Below is a small trained network, with its code and all its weights. Each question gives an input and a class and asks what happens when units are switched off, that is, made to give their printed mean instead of their output.

import numpy as np


def w(rows, s, z=0):
    codes = np.array(rows[::2]) - 128.0
    scale = np.full(codes.shape[1], s)
    scale[-1] = z or s
    return codes * scale


def f(y):
    return np.maximum(y, 0)


def log_softmax(a):
    a = a - a.max(-1, keepdims=True)
    return a - np.log(np.exp(a).sum(-1, keepdims=True))


def net(x, mask):
    res = np.array(x, float).reshape(1, 5) / 4 @ E
    y = f(res @ A[0][:, :-1].T + A[0][:, -1])
    res = res + np.where(mask, y, B[0][:, -1]) @ B[0][:, :-1]
    return log_softmax(res[-1] @ U[:, :-1].T + U[:, -1])


A, B = {}, {}
E = w([
[53,34,155,193,105,179,188],'x0',
[143,146,107,136,90,126,139],'x1',
[105,126,130,109,149,125,137],'x2',
[131,172,42,217,240,87,152],'x3',
[247,178,153,68,140,192,234],'x4',
],0.013)
A[0] = w([
[88,214,113,104,114,90,8,131],'N1',
[107,142,68,178,170,109,132,166],'N2',
[203,164,117,99,197,122,129,67],'N3',
[62,104,129,154,79,140,123,69],'N4',
[130,83,184,38,49,128,104,254],'N5',
[103,140,205,194,115,194,236,210],'N6',
],0.011,0.0084)
B[0] = w([
[99,200,31,94,110,254,112,209],'N1',
[132,110,148,215,221,121,133,213],'N2',
[119,197,179,84,149,100,230,194],'N3',
[50,55,123,174,63,90,104,180],'N4',
[83,150,248,17,41,121,54,254],'N5',
[116,122,84,130,196,198,69,232],'N6',
],0.0096,0.018)
U = w([
[90,150,121,81,105,177,88,252],'0',
[133,158,14,155,208,134,161,254],'1',
[73,47,134,124,64,104,99,64],'2',
[94,83,80,230,178,84,167,12],'3',
[182,149,150,8,112,82,135,34],'4',
[177,204,83,134,192,43,210,45],'5',
],0.011,0.0079)

Each question gives the input, the list of numbers given to net, and the class t.
The units are the neurons (one row each of A and B). Each row of codes is followed by its name. A weight is (code - 128) times the scale printed after its matrix; where a second scale follows, it is the last column's (A, B and U).
mask holds one flag per neuron, in row order. A switched-off neuron (its flag False) gives its mean, the last column of its row in B, instead of its output. The means were averaged over made-up inputs and are rounded, as every weight is.
A unit's drop is (log p(t) with every unit on - log p(t) with that unit switched off) / (log p(t) with every unit on - log p(t) with every unit switched off).
The circuit of an input: a set's keep is (log p(t) with only the set's units on - log p(t) with every unit switched off) / (log p(t) with every unit on - log p(t) with every unit switched off). Starting from all 6 units, units are removed one at a time, each time the one whose removal leaves the highest keep (on an exact tie, the one counted first), for as long as the keep stays at least 0.8.
circuit, biggest first: the units of the circuit, biggest drop first
most important unit: the unit with the biggest drop
top k neurons: the k neurons with the biggest drops, biggest first
drop when u is switched off: that unit's drop, to one decimal
input [7,3,0,-8,-1], class 2: most important unit => N4
input [-8,-4,4,1,7], class 5: circuit, biggest first => N5, N3
input [-3,-3,5,-6,1], class 4: circuit, biggest first => N6, N5
input [0,-6,-4,7,3], class 5: top 2 neurons => N3, N1
input [2,1,-7,-3,0], class 2: top 2 neurons => N1, N3
input [1,7,-7,0,-6], class 2: top 3 neurons => N4, N6, N3
input [-6,7,-7,-7,1], class 4: top 3 neurons => N6, N5, N4
input [-8,5,7,7,1], class 5: top 2 neurons => N3, N6
input [4,-8,6,1,6], class 1: top 2 neurons => N5, N6
input [-2,7,7,1,-6], class 1: top 2 neurons => N5, N1
input [6,6,3,5,2], class 1: top 2 neurons => N6, N4
input [4,3,-1,2,-8], class 3: top 2 neurons => N5, N2
input [-5,-3,-2,1,4], class 5: top 2 neurons => N5, N3
input [3,-2,-7,0,-6], class 2: circuit, biggest first => N4
input [-7,-6,7,3,-4], class 1: drop when N5 is switched off => 0.5
input [3,2,-4,8,-3], class 3: drop when N4 is switched off => 0.0
input [5,6,-5,3,-7], class 3: drop when N5 is switched off => 0.5
